Here is a tiny trained network, its code and every weight. The questions are about switching its units off for an input and a class, where a switched-off unit gives its printed mean instead of its output.

import numpy as np


def w(rows, s, z=0):
    codes = np.array(rows[::2]) - 128.0
    scale = np.full(codes.shape[1], s)
    scale[-1] = z or s
    return codes * scale


def norm(h):
    return h / np.sqrt((h * h).mean(-1, keepdims=True) + 1e-5)


def f(y):
    return np.maximum(y, 0)


def log_softmax(a):
    a = a - a.max(-1, keepdims=True)
    return a - np.log(np.exp(a).sum(-1, keepdims=True))


def net(x, mask):
    res = np.array(x, float).reshape(1, 4) / 4 @ E
    u = 0
    for l in range(2):
        y = f(norm(res) @ A[l][:, :-1].T + A[l][:, -1])
        res = res + np.where(mask[u : u + 7], y, B[l][:, -1]) @ B[l][:, :-1]
        u += 7
    return log_softmax(norm(res)[-1] @ U[:, :-1].T + U[:, -1])


A, B = {}, {}
E = w([
[107,165,185,61,128,193,128,116,85,154],'x0',
[81,149,80,1,77,92,162,227,170,64],'x1',
[181,126,151,119,208,52,133,168,80,232],'x2',
[167,81,140,169,73,182,87,202,111,132],'x3',
],0.01)
A[0] = w([
[113,132,143,78,115,227,137,66,113,145,80],'L0N1',
[121,161,117,111,168,101,147,5,177,110,63],'L0N2',
[122,133,123,113,135,122,130,56,125,129,79],'L0N3',
[124,110,141,194,121,172,124,38,127,122,103],'L0N4',
[118,145,102,167,86,195,123,54,142,76,57],'L0N5',
[119,88,65,213,119,98,138,95,174,104,1],'L0N6',
[150,96,143,189,95,224,121,184,145,146,10],'L0N7',
],0.017,0.0033)
B[0] = w([
[165,178,189,125,139,94,99,150,152,89,215],'L0N1',
[73,111,88,120,105,91,118,96,31,124,237],'L0N2',
[103,137,128,120,112,152,143,138,64,150,176],'L0N3',
[144,182,67,144,125,199,153,106,185,140,245],'L0N4',
[99,6,168,106,158,109,141,157,180,138,241],'L0N5',
[185,187,190,124,109,77,91,134,145,100,214],'L0N6',
[59,138,96,132,90,90,128,107,17,126,218],'L0N7',
],0.018,0.013)
A[1] = w([
[153,126,137,184,154,188,114,60,130,173,46],'L1N1',
[150,72,124,164,92,165,97,154,88,130,3],'L1N2',
[117,144,99,60,88,124,127,162,149,81,148],'L1N3',
[162,123,138,166,93,154,90,191,102,127,97],'L1N4',
[136,170,216,121,181,177,109,137,87,146,65],'L1N5',
[163,99,153,147,199,107,130,138,95,249,140],'L1N6',
[199,120,103,162,165,57,117,124,143,115,104],'L1N7',
],0.02,0.0028)
B[1] = w([
[197,144,54,124,155,193,184,206,135,161,187],'L1N1',
[133,118,97,35,204,92,167,66,86,140,157],'L1N2',
[178,137,91,212,157,209,146,95,137,183,251],'L1N3',
[76,183,122,84,141,83,136,64,92,116,170],'L1N4',
[198,182,151,152,52,57,76,97,138,92,189],'L1N5',
[48,2,154,135,123,167,145,140,211,53,204],'L1N6',
[146,182,219,95,81,183,91,120,97,107,184],'L1N7',
],0.014,0.012)
U = w([
[71,115,77,97,130,121,158,73,6,126,160],'0',
[212,152,57,181,161,240,181,132,183,147,182],'1',
[105,6,196,118,141,145,147,137,222,55,180],'2',
[202,189,197,134,85,104,84,102,149,63,170],'3',
[134,127,139,151,129,138,128,115,115,132,229],'4',
[155,115,107,133,171,68,104,219,158,169,1],'5',
[174,118,113,110,191,89,116,199,160,195,15],'6',
[139,130,109,111,174,79,92,205,170,150,18],'7',
],0.012,0.0048)

Each question gives the input, the list of numbers given to net, and the class t.
The units are the neurons (one row each of A and B). Each row of codes is followed by its name. A weight is (code - 128) times the scale printed after its matrix; where a second scale follows, it is the last column's (A, B and U).
mask holds one flag per neuron, layer by layer. A switched-off neuron (its flag False) gives its mean, the last column of its row in B, instead of its output. The means were averaged over made-up inputs and are rounded, as every weight is.
A unit's drop is (log p(t) with every unit on - log p(t) with that unit switched off) / (log p(t) with every unit on - log p(t) with every unit switched off).
The circuit of an input: a set's keep is (log p(t) with only the set's units on - log p(t) with every unit switched off) / (log p(t) with every unit on - log p(t) with every unit switched off). Starting from the 12 units with the biggest drops (on a tie, the unit counted first), units are removed one at a time, each time the one whose removal leaves the highest keep (on an exact tie, the one counted first), for as long as the keep stays at least 0.8.
units of the circuit, in order: the units of the circuit, biggest drop first
most important unit: the unit with the biggest drop
k most important neurons: the k neurons with the biggest drops, biggest first
top k neurons in layer l: the k neurons of layer l with the biggest drops, biggest first
input [1,0,-6,6], class 0: 2 most important neurons : L0N7, L1N6
input [-1,-4,-2,8], class 0: units of the circuit, in order : L0N7
input [-1,-4,-8,-7], class 2: 3 most important neurons : L0N5, L0N7, L0N1
input [-6,-6,6,-2], class 1: 3 most important neurons : L0N5, L1N1, L0N1
input [-4,4,-1,-1], class 1: top 2 neurons in layer 1 : L1N3, L1N5
input [5,-7,-2,3], class 1: 2 most important neurons : L0N4, L1N1
input [-7,7,5,-3], class 1: top 3 neurons in layer 0 : L0N5, L0N1, L0N6
input [2,-4,-5,0], class 2: top 2 neurons in layer 0 : L0N5, L0N1
input [-1,4,2,3], class 1: top 4 neurons in layer 0 : L0N5, L0N2, L0N7, L0N6
input [-8,-3,-7,-1], class 3: 4 most important neurons : L0N6, L1N6, L1N7, L0N4
input [-1,-6,-2,-4], class 1: 2 most important neurons : L0N4, L0N7
input [4,-3,7,7], class 0: 3 most important neurons : L0N7, L0N5, L1N2
input [8,-7,-1,-3], class 3: 4 most important neurons : L0N1, L1N5, L1N3, L0N3
input [8,-7,2,1], class 3: most important neuron : L0N1
input [7,-3,-6,-4], class 3: 4 most important neurons : L0N1, L1N5, L0N3, L1N6
input [-8,2,8,-5], class 2: 3 most important neurons : L1N6, L0N4, L0N1
input [8,-1,5,2], class 3: 3 most important neurons : L1N5, L0N5, L0N1
input [1,2,-5,6], class 0: 3 most important neurons : L0N7, L1N6, L1N2
input [0,-8,-1,8], class 0: top 2 neurons in layer 1 : L1N3, L1N2
input [2,-1,8,0], class 2: most important unit : L1N6
input [0,-7,-7,-2], class 1: 3 most important neurons : L0N4, L1N1, L1N6
input [2,8,5,-5], class 1: 4 most important neurons : L0N5, L1N3, L0N7, L0N2
input [5,6,-5,8], class 0: top 3 neurons in layer 0 : L0N7, L0N4, L0N6
input [-8,-3,-6,-4], class 3: top 2 neurons in layer 0 : L0N6, L0N4
input [8,-1,-5,8], class 0: top 2 neurons in layer 0 : L0N7, L0N6
input [3,3,-6,2], class 2: top 2 neurons in layer 0 : L0N5, L0N4
input [-4,6,8,-5], class 2: most important unit : L0N4
input [7,0,-1,-5], class 3: top 2 neurons in layer 0 : L0N1, L0N7
input [8,2,-8,2], class 2: top 2 neurons in layer 0 : L0N5, L0N6
input [3,3,-5,0], class 2: top 3 neurons in layer 0 : L0N5, L0N6, L0N4
